A =
[-0.106  0.129  0.142 -0.007 -0.009  0.167  0.050 -0.114  0.102  0.047
  0.135  0.082]
What is the entry just left of the smallest entry?
Answer: 0.050
The maximum -> 0.167
What is the entry just left of 0.129?
Answer: -0.106
What is the entry just left of 0.135?
Answer: 0.047

a = (200, 214, 93, 22, 14, 124, 85, 165, 84, 63)
Read off the entry just right of 165.
Answer: 84
The minimum is 14
Read off the maximum.
Answer: 214

Read these off the grid that follows.
1) Find the entry just left of 7.
2) Find the entry just right of 21.
3) Find the entry just left of the smallest entry.
((40, -5, -7, -36, -4, -42, 3), (-9, 7, 19, 18, 0, 21, 19), (57, -5, -4, -48, -6, -55, 12), (-48, 17, 41, 61, 4, 71, 31), (-44, 14, 33, 53, 4, 62, 23))
1) -9
2) 19
3) -6

Read these off the array that follows.
1) Report the third smallest entry.
2) Report the maximum.
3) Report the bottom-left entry.
4) Report the entry directly above -0.003.
5) Report the largest entry in the first row.
6) Report the last entry in the row that holds the smallest entry.
7) Report the entry directly below the largest entry.
8) Report the largest entry in the last row.
array([[-0.090,  0.035,  0.042, -0.009,  0.129],
       [ 0.042,  0.094,  0.080,  0.032, -0.025],
       [ 0.205,  0.095,  0.083,  0.042,  0.042],
       [ 0.023, -0.003, -0.118,  0.042, -0.046],
       [ 0.042, -0.115,  0.027,  0.027, -0.038],
       [ 0.089, -0.186, -0.031,  0.064, -0.022],
       [ 0.122,  0.042,  0.107,  0.013,  0.149],
       [-0.145,  0.092,  0.101,  0.042,  0.207],
       [ 0.042,  0.042, -0.103,  0.093,  0.042],
       [ 0.061,  0.042, -0.088,  0.095, -0.030]])
1) -0.118
2) 0.207
3) 0.061
4) 0.095
5) 0.129
6) -0.022
7) 0.042
8) 0.095

Questions about the matrix below.
1) Find the bottom-right entry.
2) Find the first entry in reading order.
3) Find the largest entry in the first column.
4) Find the entry directly below -54.
5) Find the top-right entry.
6) Find the entry just right of -165.
7) Find the entry directly above -165.
8) Find the fourth-last entry, reading row by row.
[[ -31  227  179  672  -37  115  105 -924  -74  695]
 [ 324  111   54 -120   94   61 -191   74  375 -538]
 [-581 -604  110 -165  -54  101   28  165 -330  108]
 [-298 -646  188 -961 -199 -199  250  -21  317 -311]
 [-133   -7  110  606 -275   -8  159 -311  275 -312]
 [ 186  615   99  306  209 -163  133  317  301  299]
 [ 948  -31   90 -442 -106   71  216  461  353  611]
 [ 460  424 -106  451  515 -161   27  132  152 -229]
 [ 624   16   88 -431  190   30  129  875   -2   66]
 [ 132 -273  199  -56  123   69   53  244   45 -164]
 [ -55  184   83  237  -57  172  -91  835  254  -44]
 [-341  585   30  529  -90  296 -154   -5  -97 -556]
 [ 154  542 -108   55   -6   29  -75   -1  -91  801]
 [ 344  716   84 -171  -43 -181  -41  -97 -156 -259]
 [ 318  224 -108 -401   47   47   67  632 -401  104]
 [ 319  268 -181  -19  146 -244  -35    5   48 -193]]
1) -193
2) -31
3) 948
4) -199
5) 695
6) -54
7) -120
8) -35

-22   15   27   47   -7  -31   51
-18   11   17   36   -5  -21   46
 -2   11   -7  -19    2  -11  -20
-57   49  -27   49   10   26  -50
-36   13  -37  -26  -84   23   16
Counting starts at 0.
Give the entry at row 1, column 0.
A: -18
Give the entry at row 0, column 2.
A: 27
The top-right entry -> 51
Give the entry in row 1 and column 2.
A: 17
Give the entry just right of the smallest entry.
A: 23
Give the entry in the bottom-right corner.
A: 16
Give the bottom-left entry.
A: -36
The entry just left of the largest entry: -31
Give the entry at row 0, column 0.
A: -22
Give the entry in row 2 and column 2.
A: -7
Give the entry at row 2, column 0.
A: -2
The entry directly below 47: 36
The entry in row 2 and column 1 is 11

B =
-0.043  -0.066   0.014  -0.086   0.009  -0.023   0.164  -0.090  -0.061
-0.090  -0.006  -0.038  -0.044   0.059  -0.078  -0.092  -0.209  -0.118
-0.039  -0.085   0.066  -0.088   0.028   0.006   0.204  -0.050  -0.155
-0.105   0.004  -0.039  -0.048   0.089  -0.090  -0.101  -0.263  -0.135
-0.046  -0.058   0.007  -0.071   0.006  -0.027   0.096  -0.080  -0.082
-0.057  -0.031  -0.030  -0.044   0.000  -0.049  -0.042  -0.098  -0.079
-0.022  -0.051  -0.069  -0.064  -0.081  -0.046   0.068  -0.037   0.098
-0.040  -0.040  -0.040  -0.040  -0.040  -0.040  -0.039  -0.039  -0.040
-0.027  -0.058  -0.034  -0.067  -0.052  -0.033   0.088  -0.039   0.024
-0.040  -0.040  -0.040  -0.040  -0.040  -0.040  -0.039  -0.039  -0.039
-0.079  -0.011  -0.040  -0.039   0.036  -0.069  -0.098  -0.167  -0.107
-0.038  -0.037  -0.045  -0.030  -0.050  -0.039  -0.080  -0.020  -0.047
-0.060  -0.054   0.027  -0.072   0.043  -0.027   0.091  -0.115  -0.144
-0.046  -0.074   0.046  -0.089   0.032  -0.010   0.186  -0.086  -0.126
-0.047  -0.021  -0.123  -0.074  -0.056  -0.093   0.045  -0.166   0.185
-0.040  -0.040  -0.040  -0.040  -0.040  -0.040  -0.040  -0.040  -0.040
Indices start at 0.
Report the top-left entry.
A: -0.043
The minimum: -0.263
The entry in row 2 and column 0 -> -0.039
The top-right entry is -0.061
Report the bottom entry of the column that holds the smallest entry.
A: -0.040
Report the bottom entry of the column that holds the largest entry.
A: -0.040
Report the entry directly above the largest entry.
A: -0.092
Report the entry just left of -0.071.
A: 0.007
Report the entry directly above 0.186.
A: 0.091
The entry just right of 0.007: -0.071
The entry just left of -0.082 -> -0.080
Report the top entry of the column that holds the smallest entry.
A: -0.090
Report the entry directly below the largest entry.
A: -0.101
The entry in row 2 and column 2 -> 0.066
The bottom-left entry -> -0.040
Report the top entry of the column that holds the largest entry.
A: 0.164
Report the entry in row 0 and column 2.
A: 0.014
Report the entry at row 1, column 0.
A: -0.090
Report the entry at row 0, column 1.
A: -0.066
Report the entry just right of 0.028.
A: 0.006
The entry just right of -0.092: -0.209
Report the entry in the bottom-right corner.
A: -0.040
Report the entry directly above the smallest entry.
A: -0.050

[[ -3 -11   5  -2   0]
 [ -8   0 -11   8   8]
 [ 12  34  34  -6  24]
 [ 14  -5   6  -3  -2]
 [ -9   8   3  18  -5]
 [ -7   2 -13  14  -4]
 [ -6 -10   3  -5   9]
 [-16  50   8  23  54]
 [ 12  -1   7  -2   4]
 [ 34  32 -37  74 -19]]
Report the entry in the top-right corner.
A: 0
Report the last entry of the largest entry's row.
A: -19
Report the top entry of the column that holds the smallest entry.
A: 5
Report the 4th entry in reading order.
A: -2
Report the third entry on the diagonal from the top-right corner.
A: 34
The fourth entry from the end, reading row by row: 32
The entry in the top-left corner -> -3
Report the entry just left of 2.
A: -7
Report the entry in the bottom-left corner.
A: 34
Report the smallest entry in the last row.
A: -37
The entry directly below -7 -> -6
Report the second largest entry.
A: 54
The largest entry in the last row is 74
The entry directly below 24 is -2
Report the entry directly below 5.
A: -11
The second entry on the diagonal from the top-right corner -> 8
